Below are the code and all the weights of a small trained network. Each question names an input and a target symbol and asks about switching units off, where a switched-off unit gives its printed mean instead of its output.

import numpy as np


def w(rows, s, z=0):
    codes = np.array(rows[::2]) - 128.0
    scale = np.full(codes.shape[1], s)
    scale[-1] = z or s
    return codes * scale


def norm(h):
    return h / np.sqrt((h * h).mean(-1, keepdims=True) + 1e-5)


def f(y):
    return y / 2 * (1 + np.tanh(0.7978845608 * (y + 0.044715 * y**3)))


def softmax(a):
    e = np.exp(a - a.max(-1, keepdims=True))
    return e / e.sum(-1, keepdims=True)


def log_softmax(a):
    a = a - a.max(-1, keepdims=True)
    return a - np.log(np.exp(a).sum(-1, keepdims=True))


def net(x, mask):
    ids = ['βγδεηθλμστφω'.index(c) for c in x.split()]
    T = len(ids)
    res = E[ids] + P[:T]
    r = norm(res)
    for j in range(3):
        rows = slice(2 * j, 2 * j + 2)
        q, k, v = (r @ M[0][rows].T for M in (Q, K, V))
        z = softmax(np.where(np.tri(T) > 0, q @ k.T / 2**0.5, -1e9)) @ v
        o = O[0][rows]
        res = res + np.where(mask[j], z, o[:, -1]) @ o[:, :-1]
    y = f(norm(res) @ A[0][:, :-1].T + A[0][:, -1])
    res = res + np.where(mask[3:11], y, B[0][:, -1]) @ B[0][:, :-1]
    return log_softmax(norm(res)[-1] @ U[:, :-1].T + U[:, -1])


Q, K, V, O, A, B = {}, {}, {}, {}, {}, {}
E = w([
[62,65,88,182,163],'β',
[73,159,122,132,93],'γ',
[129,150,186,89,44],'δ',
[184,150,185,215,133],'ε',
[109,168,99,99,251],'η',
[105,38,215,130,101],'θ',
[112,137,159,128,118],'λ',
[41,113,133,91,125],'μ',
[109,188,81,172,115],'σ',
[157,162,111,130,155],'τ',
[177,51,137,149,118],'φ',
[146,130,192,105,136],'ω',
],0.027)
P = w([
[116,106,161,161,100],'0',
[99,126,142,156,104],'1',
[100,141,154,144,115],'2',
[147,129,101,126,125],'3',
[109,119,128,128,129],'4',
[129,137,114,127,128],'5',
[147,111,99,128,134],'6',
[254,89,74,114,142],'7',
[125,122,134,145,122],'8',
[135,126,111,119,133],'9',
[158,106,137,158,135],'10',
[122,97,177,165,114],'11',
[167,107,81,125,147],'12',
[189,116,80,117,144],'13',
],0.0055)
Q[0] = w([
[251,126,207,157,156],'head 0',
[133,129,238,24,120],'head 0',
[101,120,47,71,53],'head 1',
[73,138,197,14,145],'head 1',
[208,184,108,114,186],'head 2',
[20,177,134,91,56],'head 2',
],0.012)
K[0] = w([
[216,134,162,165,168],'head 0',
[78,88,228,58,87],'head 0',
[41,88,156,84,27],'head 1',
[102,187,140,5,159],'head 1',
[38,134,234,40,62],'head 2',
[81,16,254,105,78],'head 2',
],0.01)
V[0] = w([
[74,117,49,178,153],'head 0',
[115,177,39,197,152],'head 0',
[177,138,118,127,254],'head 1',
[72,108,141,132,98],'head 1',
[161,76,114,163,99],'head 2',
[128,105,147,142,109],'head 2',
],0.0088)
O[0] = w([
[42,100,113,107,139,2],'head 0',
[14,81,98,229,67,103],'head 0',
[119,133,34,100,237,218],'head 1',
[56,128,193,254,207,85],'head 1',
[193,106,128,118,121,138],'head 2',
[97,40,113,190,142,170],'head 2',
],0.0078,0.0019)
A[0] = w([
[43,102,160,91,68,2],'neuron 0',
[127,137,135,49,148,167],'neuron 1',
[203,150,177,211,211,69],'neuron 2',
[132,183,69,149,165,27],'neuron 3',
[134,47,64,140,104,149],'neuron 4',
[114,102,171,110,208,94],'neuron 5',
[152,230,8,155,124,110],'neuron 6',
[98,63,66,99,106,118],'neuron 7',
],0.011,0.0058)
B[0] = w([
[114,211,203,32,200,149],'neuron 0',
[87,176,117,105,20,177],'neuron 1',
[47,192,75,179,255,254],'neuron 2',
[109,104,109,23,78,148],'neuron 3',
[180,99,223,100,223,178],'neuron 4',
[43,80,5,54,176,145],'neuron 5',
[189,55,121,130,14,220],'neuron 6',
[184,123,191,83,178,159],'neuron 7',
],0.0084,0.0052)
U = w([
[44,8,105,168,202,18],'β',
[81,160,179,140,86,209],'γ',
[174,196,208,107,40,106],'δ',
[171,188,49,227,184,135],'ε',
[101,107,37,48,174,207],'η',
[134,66,181,135,127,7],'θ',
[138,164,165,147,135,60],'λ',
[29,130,175,43,160,64],'μ',
[62,109,44,216,48,92],'σ',
[170,77,58,100,48,255],'τ',
[210,74,165,119,207,139],'φ',
[192,196,145,62,185,113],'ω',
],0.014,0.0059)

Each question gives the input, a string of symbols that net reads in full, and the target symbol t.
The units are the heads (2 rows each of Q, K, V and O) and the neurons (one row each of A and B). Each row of codes is followed by its name. A weight is (code - 128) times the scale printed after its matrix; where a second scale follows, it is the last column's (O, A, B and U).
mask holds one flag per unit, heads first, then neurons. A switched-off unit (its flag False) gives its mean, the last column of its rows in O or B, instead of its output. The means were averaged over made-up inputs and are rounded, as every weight is.
A unit's drop is (log p(t) with every unit on - log p(t) with that unit switched off) / (log p(t) with every unit on - log p(t) with every unit switched off).
The circuit of an input: a set's keep is (log p(t) with only the set's units on - log p(t) with every unit switched off) / (log p(t) with every unit on - log p(t) with every unit switched off). Starting from all 11 units, units are removed one at a time, each time the one whose removal leaves the highest keep (on an exact tie, the one counted first), for as long as the keep stays at least 0.8.
units of the circuit, in order: the units of the circuit, biggest drop first
most important unit: the unit with the biggest drop
top k neurons: the k neurons with the biggest drops, biggest first
heads that matter: for each layer, one digit per head in row order, 1 if its drop is at least 0.15 and else 0, layers parted by /
drop of u: that unit's drop, to one decimal
input μ τ θ, target τ: most important unit	head 0
input τ μ γ ε τ ε ε ε δ θ, target τ: units of the circuit, in order	(neuron 2; head 1)
input ε ε ε δ ε γ ε η λ ε σ, target σ: heads that matter	100
input φ τ β β φ λ μ γ, target γ: top 2 neurons	(neuron 0; neuron 2)
input δ δ ε τ η λ, target η: heads that matter	110
input ε ε φ β θ, target φ: heads that matter	101
input β τ τ ε τ λ, target τ: units of the circuit, in order	(head 1; neuron 6)
input δ γ σ, target σ: heads that matter	000
input δ ω σ γ ω θ ε ε τ σ τ τ τ, target τ: heads that matter	000
input β η θ, target η: heads that matter	110
input ε ω δ ε ε λ, target ω: heads that matter	100
input λ θ β δ β λ ε η ε λ σ λ, target η: heads that matter	010
input δ β η β η η μ γ, target γ: drop of neuron 0	0.2
input β ε δ δ β μ δ ε τ λ ε ω, target ω: drop of head 0	1.5
input β η η τ γ β λ η θ, target η: drop of neuron 1	0.0
input τ ε ω λ β φ γ τ ω ε λ, target ω: drop of head 1	-0.3
input δ ε σ ε β ε ε τ ε μ λ ω, target ω: top neuron	(neuron 6)
